Below are the code and all the weights of a small trained network. Each question names an input and a class and asks about switching units off, where a switched-off unit gives its printed mean instead of its output.

import numpy as np


def w(rows, s, z=0):
    codes = np.array(rows[::2]) - 128.0
    scale = np.full(codes.shape[1], s)
    scale[-1] = z or s
    return codes * scale


def f(y):
    return y / 2 * (1 + np.tanh(0.7978845608 * (y + 0.044715 * y**3)))


def log_softmax(a):
    a = a - a.max(-1, keepdims=True)
    return a - np.log(np.exp(a).sum(-1, keepdims=True))


def net(x, mask):
    res = np.array(x, float).reshape(1, 8) / 4 @ E
    y = f(res @ A[0][:, :-1].T + A[0][:, -1])
    res = res + np.where(mask, y, B[0][:, -1]) @ B[0][:, :-1]
    return log_softmax(res[-1] @ U[:, :-1].T + U[:, -1])


A, B = {}, {}
E = w([
[73,157,136,148,133,115,131,85,34],'x0',
[125,108,181,144,178,99,230,142,106],'x1',
[245,242,61,175,141,148,112,170,105],'x2',
[245,28,12,199,184,201,212,82,168],'x3',
[103,159,151,140,126,162,2,180,167],'x4',
[112,139,134,152,118,115,119,116,102],'x5',
[61,238,192,110,95,95,194,84,239],'x6',
[139,122,138,156,107,102,145,99,101],'x7',
],0.0058)
A[0] = w([
[118,147,160,72,133,81,90,45,184,74],'neuron 0',
[102,103,158,38,79,60,82,254,93,212],'neuron 1',
[125,196,176,59,101,117,150,159,170,34],'neuron 2',
[136,161,117,145,172,122,162,98,228,124],'neuron 3',
[120,184,190,78,34,129,147,135,136,151],'neuron 4',
[174,186,142,145,78,135,134,96,190,147],'neuron 5',
[52,110,116,103,165,109,133,53,80,211],'neuron 6',
[112,146,56,65,107,88,168,209,159,82],'neuron 7',
[196,217,131,111,108,57,143,136,154,249],'neuron 8',
[198,135,88,137,123,148,191,179,39,249],'neuron 9',
[96,125,220,77,71,61,142,100,132,159],'neuron 10',
[83,163,198,60,36,102,168,136,166,125],'neuron 11',
[59,81,77,106,157,48,72,151,105,155],'neuron 12',
[139,136,166,119,99,131,189,92,206,98],'neuron 13',
],0.0079,0.0021)
B[0] = w([
[78,101,170,191,50,180,180,138,176,171],'neuron 0',
[157,147,180,127,162,97,75,19,179,253],'neuron 1',
[44,127,90,213,199,154,187,144,137,182],'neuron 2',
[87,105,143,66,187,92,84,66,117,184],'neuron 3',
[147,232,64,166,91,63,135,183,113,204],'neuron 4',
[116,161,147,150,192,111,62,115,92,170],'neuron 5',
[144,62,223,156,118,130,169,109,197,200],'neuron 6',
[141,120,132,128,174,79,112,109,103,137],'neuron 7',
[72,223,95,142,241,14,127,117,47,202],'neuron 8',
[188,186,133,108,71,171,166,136,154,254],'neuron 9',
[184,145,134,180,72,95,189,165,185,236],'neuron 10',
[153,145,3,185,44,130,116,211,201,234],'neuron 11',
[159,76,188,98,102,129,174,96,130,180],'neuron 12',
[142,133,197,170,167,99,94,85,149,183],'neuron 13',
],0.0062,0.0063)
U = w([
[108,53,160,117,142,27,106,70,255,176],'0',
[190,155,77,215,102,135,151,187,225,216],'1',
[171,236,152,55,228,97,114,98,87,253],'2',
[71,197,75,185,177,83,146,178,122,3],'3',
[132,65,104,105,145,170,151,130,161,94],'4',
],0.0067,0.002)

Each question gives the input, the list of numbers given to net, and the class t.
The units are the neurons (one row each of A and B). Each row of codes is followed by its name. A weight is (code - 128) times the scale printed after its matrix; where a second scale follows, it is the last column's (A, B and U).
mask holds one flag per neuron, in row order. A switched-off neuron (its flag False) gives its mean, the last column of its row in B, instead of its output. The means were averaged over made-up inputs and are rounded, as every weight is.
A unit's drop is (log p(t) with every unit on - log p(t) with that unit switched off) / (log p(t) with every unit on - log p(t) with every unit switched off).
The circuit of an input: a set's keep is (log p(t) with only the set's units on - log p(t) with every unit switched off) / (log p(t) with every unit on - log p(t) with every unit switched off). Starting from the 12 units with the biggest drops (on a tie, the unit counted first), units are removed one at a time, each time the one whose removal leaves the highest keep (on an exact tie, the one counted first), for as long as the keep stays at least 0.8.
units of the circuit, in order: the units of the circuit, biggest drop first
unit that matters most: the unit with the biggest drop
top k neurons: the k neurons with the biggest drops, biggest first
drop of u: that unit's drop, to one decimal
input [-7,-5,-1,3,-4,-8,-6,-3], class 4: unit that matters most	neuron 11
input [-5,2,-2,4,4,3,-7,0], class 4: units of the circuit, in order	(neuron 11; neuron 10; neuron 4; neuron 1)
input [3,6,-7,-1,-7,0,2,4], class 1: units of the circuit, in order	(neuron 11; neuron 10)
input [-8,-4,4,-5,-5,-7,3,4], class 3: units of the circuit, in order	(neuron 8; neuron 2; neuron 4)
input [-8,-8,-3,8,-2,4,2,-1], class 0: units of the circuit, in order	(neuron 3; neuron 11)
input [-2,1,-8,0,-8,-5,4,3], class 1: top 3 neurons	(neuron 11; neuron 10; neuron 1)
input [-7,1,5,0,-3,-7,-6,-7], class 2: top 2 neurons	(neuron 11; neuron 10)
input [-2,3,7,-8,6,7,1,2], class 3: top 2 neurons	(neuron 2; neuron 8)
input [4,-2,3,5,-5,6,4,8], class 2: units of the circuit, in order	(neuron 11; neuron 10; neuron 0)
input [-2,-8,0,6,2,-5,4,0], class 0: units of the circuit, in order	(neuron 3; neuron 11)
input [-1,-2,4,-5,5,4,-3,8], class 2: top 2 neurons	(neuron 11; neuron 1)
input [-4,-6,5,0,-3,1,-2,-2], class 2: drop of neuron 11	0.3
input [5,-1,-4,-5,-8,8,4,4], class 1: drop of neuron 11	0.2
input [-5,6,-3,6,3,-2,0,6], class 4: drop of neuron 10	0.2
input [-4,-4,-6,7,6,6,-1,0], class 4: unit that matters most	neuron 1
